Below are the code and all the weights of a small trained network. Each question names an input and a class and asks about switching units off, where a switched-off unit gives its printed mean instead of its output.

import numpy as np


def w(rows, s, z=0):
    codes = np.array(rows[::2]) - 128.0
    scale = np.full(codes.shape[1], s)
    scale[-1] = z or s
    return codes * scale


def f(y):
    return np.maximum(y, 0)


def log_softmax(a):
    a = a - a.max(-1, keepdims=True)
    return a - np.log(np.exp(a).sum(-1, keepdims=True))


def net(x, mask):
    res = np.array(x, float).reshape(1, 5) / 4 @ E
    y = f(res @ A[0][:, :-1].T + A[0][:, -1])
    res = res + np.where(mask, y, B[0][:, -1]) @ B[0][:, :-1]
    return log_softmax(res[-1] @ U[:, :-1].T + U[:, -1])


A, B = {}, {}
E = w([
[158,229,189,105,68],'x0',
[190,94,233,164,195],'x1',
[132,125,123,130,124],'x2',
[113,170,108,255,132],'x3',
[82,65,198,149,47],'x4',
],0.0094)
A[0] = w([
[207,109,188,170,166,2],'N0',
[145,114,164,42,166,73],'N1',
[149,91,161,46,152,30],'N2',
[155,142,101,127,142,47],'N3',
[70,42,43,129,156,89],'N4',
[105,162,127,248,130,77],'N5',
[129,183,158,119,69,65],'N6',
[132,61,111,143,113,123],'N7',
[119,182,109,201,162,74],'N8',
[195,194,169,133,89,65],'N9',
[66,223,137,92,83,106],'N10',
[154,156,71,112,147,79],'N11',
[148,170,98,142,157,84],'N12',
[20,165,57,117,101,13],'N13',
[143,101,185,128,130,170],'N14',
[95,62,95,161,179,9],'N15',
[120,101,100,36,106,126],'N16',
[56,65,167,127,22,67],'N17',
[174,178,99,96,194,75],'N18',
[181,97,180,109,176,30],'N19',
[116,144,181,194,191,119],'N20',
[184,165,77,77,195,96],'N21',
],0.012,0.0065)
B[0] = w([
[254,149,40,125,89,194],'N0',
[44,134,105,101,68,200],'N1',
[39,137,113,101,58,186],'N2',
[134,93,150,123,106,143],'N3',
[165,150,160,51,197,251],'N4',
[5,62,131,39,49,239],'N5',
[135,97,164,67,211,202],'N6',
[148,164,153,101,186,178],'N7',
[57,106,134,97,79,213],'N8',
[119,103,154,33,207,213],'N9',
[187,156,119,83,169,255],'N10',
[171,62,188,172,102,190],'N11',
[109,97,176,167,102,179],'N12',
[229,159,40,140,80,233],'N13',
[144,176,98,184,149,200],'N14',
[139,115,193,37,165,187],'N15',
[52,142,89,155,82,239],'N16',
[179,55,178,222,113,235],'N17',
[134,70,175,188,119,212],'N18',
[161,154,56,104,106,183],'N19',
[140,154,59,109,103,214],'N20',
[133,57,179,205,109,240],'N21',
],0.0088,0.0081)
U = w([
[4,123,92,62,64,92],'0',
[239,155,4,101,117,99],'1',
[160,136,202,7,254,91],'2',
[159,74,223,220,121,96],'3',
[99,171,107,134,171,250],'4',
],0.0091,0.02)

Each question gives the input, the list of numbers given to net, and the class t.
The units are the neurons (one row each of A and B). Each row of codes is followed by its name. A weight is (code - 128) times the scale printed after its matrix; where a second scale follows, it is the last column's (A, B and U).
mask holds one flag per neuron, in row order. A switched-off neuron (its flag False) gives its mean, the last column of its row in B, instead of its output. The means were averaged over made-up inputs and are rounded, as every weight is.
A unit's drop is (log p(t) with every unit on - log p(t) with that unit switched off) / (log p(t) with every unit on - log p(t) with every unit switched off).
The circuit of an input: a set's keep is (log p(t) with only the set's units on - log p(t) with every unit switched off) / (log p(t) with every unit on - log p(t) with every unit switched off). Starting from the 12 units with the biggest drops (on a tie, the unit counted first), units are removed one at a time, each time the one whose removal leaves the highest keep (on an exact tie, the one counted first), for as long as the keep stays at least 0.8.
units of the circuit, in order: the units of the circuit, biggest drop first
most important unit: the unit with the biggest drop
top k neurons: the k neurons with the biggest drops, biggest first
drop of u: that unit's drop, to one decimal
input [3,-6,-3,-1,4], class 1: most important unit -> N13
input [-8,-5,-3,1,3], class 2: top 2 neurons -> (N4 N15)
input [-4,2,-4,-7,4], class 0: top 2 neurons -> (N2 N1)
input [-2,6,-6,4,-7], class 3: top 2 neurons -> (N18 N21)
input [8,-2,-2,6,5], class 2: units of the circuit, in order -> (N6 N9)
input [3,6,1,-4,3], class 1: units of the circuit, in order -> (N0 N19)
input [-2,2,-3,-4,1], class 0: units of the circuit, in order -> (N2 N1)
input [-3,-5,3,0,-1], class 1: top 2 neurons -> (N13 N5)
input [-3,4,-8,-4,-1], class 4: top 3 neurons -> (N5 N13 N8)
input [-3,-5,3,-1,-7], class 3: top 3 neurons -> (N21 N11 N18)
input [7,1,-4,7,-2], class 0: top 3 neurons -> (N5 N8 N4)
input [1,1,-2,-6,-6], class 0: units of the circuit, in order -> (N1 N2)
input [-3,3,-6,-3,-3], class 4: top 3 neurons -> (N5 N17 N13)
input [-2,1,-5,-6,3], class 0: units of the circuit, in order -> (N2)
input [-3,8,2,6,-4], class 1: top 2 neurons -> (N0 N20)
input [-7,-7,-2,0,0], class 1: top 3 neurons -> (N13 N9 N6)
input [-8,-5,-2,-5,-8], class 2: top 3 neurons -> (N4 N15 N17)
input [-3,3,7,-4,-1], class 4: top 2 neurons -> (N5 N8)
input [7,-2,7,-3,1], class 2: drop of N6 -> 0.1
input [7,3,3,2,-4], class 2: most important unit -> N9
input [2,-7,2,1,3], class 1: drop of N13 -> 0.2
input [-1,7,6,1,-6], class 1: drop of N19 -> 0.2
